Group, then class:
[  0.6  -1.0   4.2  -2.8  -9.1 -33.4  -1.2  -0.2   2.4  -3.8  -6.4   4.8
  -1.3 -44.4  -6.6  -7.9  -1.0]
kig > Rir
[  0.3  -4.9   1.3  -2.9   9.8 -11.9  -2.6  -7.4  -3.5  -0.8   2.2   4.1
  -3.1 -16.1  10.4  -7.4   0.7]
moku > Nuv
[-0.1 -1.9 -0.4 -2.5 30.5  3.9 -5.6 -6.2 -1.6 -2.6  4.5 -0.1 -6.4 -2.8
 -5.5  3.5 -4.0]
kuvig > Tagik
[  3.3  -3.0   3.5   3.3  44.2 -13.8  -5.9  -5.3   2.7  -7.2  12.3 -11.4
   4.0  61.6   3.7 -10.1   8.0]
kuvig > Vep
[ -6.0  -0.9   0.6   5.6   7.7 -18.3  -1.4  -3.1  -4.7  -7.9  -0.6  -1.8
  -3.6   3.2  -2.6   5.8   0.3]
kuvig > Tagik
[  0.5 -13.4 -15.7  -1.8  29.5  -4.5   1.1   6.3  -7.1 -15.8   0.4   0.8
 -12.6 -49.3   5.1   3.5  -5.9]
kuvig > Vep
[ 0.3 -3.5 15.3  3.6 48.2  4.9 -1.7 -4.8 -2.8 -5.6  6.4 -9.3  2.3 -0.4
 11.1  6.4  2.2]
moku > nomep
[  3.6  -3.1  -6.2   0.8   7.5   2.2  -3.6   1.8   5.5   5.3  -5.0   5.0
   0.2 -50.0  -7.2   2.7  -3.3]
kuvig > Tagik
[  2.7  -6.2   8.3   0.8 -12.9 -27.5 -12.3 -10.0   7.6   1.1  -4.1  -1.4
   0.8  17.0 -21.6 -10.1   4.9]
kig > piga
[ -4.3  -6.5  -7.1   0.7  21.8   4.5  -4.9   0.6  -6.7   5.7   1.6   9.6
  -6.4 -63.0   1.0   2.1  -4.6]
moku > Nuv
[ -1.0  -3.9   7.6  -5.0  -0.9  14.5  -3.5  -5.2   2.1   6.7   2.8 -14.9
   4.2 -22.9  -1.1  -1.5   3.3]
daru > zoke
[ -0.2  -7.4  -0.5   1.4   9.4 -12.5  -9.6  -2.3   1.4   0.6  -3.2   2.5
  -7.7 -32.1   5.3  -1.3   2.5]
kuvig > Let
[-4.4  0.3 16.7 10.5 11.2  5.5 -1.9 -8.0 -2.6 -1.1  7.2  5.6 -5.0 -1.2
  1.4  8.0 -0.7]
moku > Nuv
[  0.9  -5.3 -15.3  -3.1  -1.1 -16.7  -0.2  14.2  -5.5   5.3   1.2   4.1
 -10.1 -68.7   5.3   1.2  -3.9]
kuvig > Vep
[ 11.0 -12.6  -9.0  -4.5  25.2 -11.0  -4.2   2.0  -2.3  -3.4  -3.4   3.4
 -12.0 -51.0  -4.3   4.1  -1.0]
kuvig > Let
[  2.2  -2.6   3.5 -13.9  25.6  -4.0  -2.1  -9.5  -2.1   2.4   2.9   7.6
  -8.2   6.3   0.7  -5.6   3.2]
kuvig > Let
[ -5.1  -7.7  14.0   5.5  43.4 -10.5  -5.9 -16.3  16.1  -8.8  19.5 -15.5
   4.0  50.9   2.5 -14.4   6.4]
daru > feg
[  1.2  -1.0  -1.1   1.4   8.7 -14.6  -8.9  -8.0  -1.6   1.8   0.6  -0.4
  -1.0  17.0  -4.7  -2.5   4.8]
moku > Nuv
[ -1.2  -0.4 -12.4  -1.4   6.9  11.8   0.6   0.1 -15.0   3.9  -6.4   1.4
 -11.4 -12.4  -9.6   7.9  -5.4]
kuvig > Tagik
[ -0.8  -4.2  -4.3   3.6  -1.3  16.5  -3.3   5.0  -3.6  10.7 -10.4   3.0
  -8.8 -52.6   7.1   9.3  -6.1]
moku > nomep
[  1.7  -2.2   2.4   1.8  -3.2  -7.9  -0.5  -6.4  -1.3   4.8  -3.5   0.9
  -8.5 -31.7   1.2  -5.3   1.2]
moku > Nuv
[ -6.2 -10.6  -3.2   1.7  38.6 -14.1  11.5   3.2   0.7 -14.1   1.5  -8.4
  -3.6 -34.7   4.8 -12.6  -1.0]
kig > ral
[ -1.0  -5.3   4.0   3.2  17.0  -8.0  -8.5   4.2   1.3  -5.7  -3.7  -3.2
   1.8 -43.9  -4.3  -6.3  -3.4]
kig > piga
[ 3.8 -5.2  2.5  2.5 35.5 -9.0 -3.7 -4.4 -2.4 -7.2 11.2 -1.9 -2.2 18.4
 -5.6 -3.0  4.9]
kuvig > Vep
[ -5.9  -8.0 -13.8  -0.6 -14.5   1.4   2.7   5.5   5.3   3.9  -2.4   1.7
  -4.6 -51.5   0.5  -4.0  -2.5]
daru > feg
[ 13.4   3.8  11.8  13.4  -4.7 -27.1  -0.1  -5.4   1.7   4.1  -6.0   0.8
   4.6  16.3  -7.4  -6.0   9.2]
kig > Rir
[  5.1   0.6  -5.6  -8.8 -20.1  -9.8  -6.6  -5.4   0.2   6.4  -4.0  -3.6
  -5.3  27.3  -5.5  -3.1   2.7]
kuvig > Vep
[  1.7  -5.7   4.2   5.3  -5.4 -15.6   4.9  -5.3   2.2  -2.9 -10.0  -5.0
  -0.3  -3.6  -6.6  -7.8  -3.0]
kig > piga
[ -6.7  -4.8  -6.4  -3.0 -18.1 -15.1   3.1   2.6   1.8  -1.0   0.7 -13.8
  -2.1 -18.8  -1.4  -8.0   2.5]
daru > feg
[ -2.6   1.6   0.9  -8.2 -16.7   2.5  -1.6  -4.0  -0.2  12.2  -1.7 -12.3
  -0.3  -9.6  -8.8  -7.9  -0.3]
daru > zoke
[ -2.4  -4.0   7.0  -3.9   0.6   6.5  -2.0  -0.7  -0.2  -4.9   6.9  -3.0
  -8.0 -17.1   0.9  -3.9   2.5]
daru > Mut
[-3.9  0.9 12.4 -0.8 11.1 -2.5 -6.2 -8.8 -4.7  2.2  9.1  0.5 -6.7 22.7
 -1.2 -1.3  7.9]
moku > nomep
[  5.1   0.2   5.5   1.8  13.5 -14.3  -7.6  -0.3  -2.2  -3.9   1.6   3.3
   1.6 -20.3   1.1  -1.7  -1.8]
kig > Rir
[ -0.4  -8.3 -10.3   1.2  16.2 -12.8  12.6   2.9  -0.7  -0.3   7.8  -4.4
  -5.5 -37.9   5.8   5.6  -3.1]
daru > feg
[ 3.4 -5.7 17.2 -1.8 33.6 -9.3  2.0  1.2  6.8 -9.4  7.2  4.0  2.8 -1.2
  2.0 -5.6  6.6]
kig > Rir
[ -5.4 -10.6  13.4  -3.5   9.2 -12.0  -4.4  -8.5   4.7   4.4   8.1 -18.5
  -2.3  -2.8  -3.8 -12.0   1.5]
daru > zoke
